Below is a small trained network, with its code and all its weights. Each question gives an input and a class and asks what happens when units are switched off, that is, made to give their printed mean instead of their output.

import numpy as np


def w(rows, s, z=0):
    codes = np.array(rows[::2]) - 128.0
    scale = np.full(codes.shape[1], s)
    scale[-1] = z or s
    return codes * scale


def norm(h):
    return h / np.sqrt((h * h).mean(-1, keepdims=True) + 1e-5)


def f(y):
    return np.maximum(y, 0)


def log_softmax(a):
    a = a - a.max(-1, keepdims=True)
    return a - np.log(np.exp(a).sum(-1, keepdims=True))


def net(x, mask):
    res = np.array(x, float).reshape(1, 5) / 4 @ E
    u = 0
    for l in range(2):
        y = f(norm(res) @ A[l][:, :-1].T + A[l][:, -1])
        res = res + np.where(mask[u : u + 3], y, B[l][:, -1]) @ B[l][:, :-1]
        u += 3
    return log_softmax(norm(res)[-1] @ U[:, :-1].T + U[:, -1])


A, B = {}, {}
E = w([
[78,103,105,191,221,98,70,163,167,81,102,146],'x0',
[140,92,176,135,110,164,129,185,141,143,41,159],'x1',
[126,128,129,128,127,126,130,129,130,129,128,129],'x2',
[133,128,127,128,128,127,126,129,124,128,127,126],'x3',
[157,176,113,56,95,125,251,148,56,165,131,171],'x4',
],0.021)
A[0] = w([
[131,159,78,121,127,99,106,43,118,111,254,74,133],'0.n0',
[117,168,46,120,188,73,156,94,99,113,227,123,130],'0.n1',
[145,114,167,129,53,164,87,92,144,134,127,93,2],'0.n2',
],0.047,0.0093)
B[0] = w([
[166,89,60,93,28,96,71,131,226,74,70,92,253],'0.n0',
[98,183,153,147,196,127,160,74,80,148,252,63,246],'0.n1',
[125,85,198,172,133,94,98,84,108,178,218,77,171],'0.n2',
],0.021,0.055)
A[1] = w([
[124,172,4,95,132,72,107,63,180,63,205,46,240],'1.n0',
[165,169,142,65,36,179,189,70,109,155,177,74,89],'1.n1',
[139,115,103,140,115,173,15,78,195,84,98,70,3],'1.n2',
],0.037,0.0048)
B[1] = w([
[99,119,177,161,215,161,165,182,49,172,77,252,254],'1.n0',
[140,114,126,123,86,138,105,151,162,108,73,140,193],'1.n1',
[155,146,113,86,58,132,156,139,144,118,102,119,199],'1.n2',
],0.017,0.082)
U = w([
[190,116,135,110,15,150,96,152,182,101,97,85,152],'0',
[129,169,93,119,140,137,171,199,97,99,85,216,1],'1',
[126,140,149,174,192,137,100,78,91,143,247,71,235],'2',
],0.013,0.0036)

Each question gives the input, the list of numbers given to net, and the class t.
The units are the neurons (one row each of A and B). Each row of codes is followed by its name. A weight is (code - 128) times the scale printed after its matrix; where a second scale follows, it is the last column's (A, B and U).
mask holds one flag per neuron, layer by layer. A switched-off neuron (its flag False) gives its mean, the last column of its row in B, instead of its output. The means were averaged over made-up inputs and are rounded, as every weight is.
A unit's drop is (log p(t) with every unit on - log p(t) with that unit switched off) / (log p(t) with every unit on - log p(t) with every unit switched off).
The circuit of an input: a set's keep is (log p(t) with only the set's units on - log p(t) with every unit switched off) / (log p(t) with every unit on - log p(t) with every unit switched off). Starting from all 6 units, units are removed one at a time, each time the one whose removal leaves the highest keep (on an exact tie, the one counted first), for as long as the keep stays at least 0.8.
circuit, biggest first: the units of the circuit, biggest drop first
unit that matters most: the unit with the biggest drop
top k neurons: the k neurons with the biggest drops, biggest first
top k neurons in layer l: the k neurons of layer l with the biggest drops, biggest first
drop of u: that unit's drop, to one decimal
input [1,-3,-8,2,2], class 2: top neuron -> 0.n1
input [-4,7,5,7,-8], class 2: top 2 neurons -> 0.n2, 0.n0
input [0,8,1,-8,-5], class 2: top 2 neurons in layer 0 -> 0.n0, 0.n2
input [-8,5,-7,-2,8], class 0: circuit, biggest first -> 1.n0, 0.n1
input [-4,3,-5,2,6], class 0: top 3 neurons -> 0.n1, 1.n0, 0.n0
input [-8,1,-6,0,7], class 0: circuit, biggest first -> 0.n1, 1.n0, 0.n0
input [3,-8,6,7,-5], class 1: circuit, biggest first -> 1.n0, 0.n1, 0.n0
input [0,3,5,-3,-7], class 2: top 4 neurons -> 0.n0, 0.n2, 1.n1, 1.n0
input [7,8,-5,0,-8], class 0: circuit, biggest first -> 0.n1, 1.n0
input [-6,3,-7,3,2], class 0: top 3 neurons -> 0.n1, 1.n0, 1.n1
input [4,-8,-7,8,1], class 2: top 2 neurons -> 0.n1, 1.n0
input [-2,1,-5,3,-7], class 2: top 3 neurons -> 0.n2, 0.n0, 1.n1
input [0,1,4,-7,-5], class 2: top 2 neurons -> 0.n0, 0.n2
input [7,-8,1,-4,-8], class 1: circuit, biggest first -> 1.n0
input [7,-8,-1,-6,-5], class 1: top 2 neurons -> 1.n0, 0.n0
input [0,1,8,7,-7], class 2: top 4 neurons -> 0.n0, 0.n2, 1.n1, 1.n0
input [5,-1,2,-7,5], class 2: top 2 neurons -> 0.n0, 0.n1
input [8,5,-7,7,-7], class 0: drop of 0.n1 -> 5.4
input [-7,-6,0,8,-1], class 0: drop of 0.n1 -> 0.0
input [5,-5,-1,0,-8], class 1: drop of 1.n0 -> 1.9
input [8,-6,-2,2,6], class 2: unit that matters most -> 0.n1
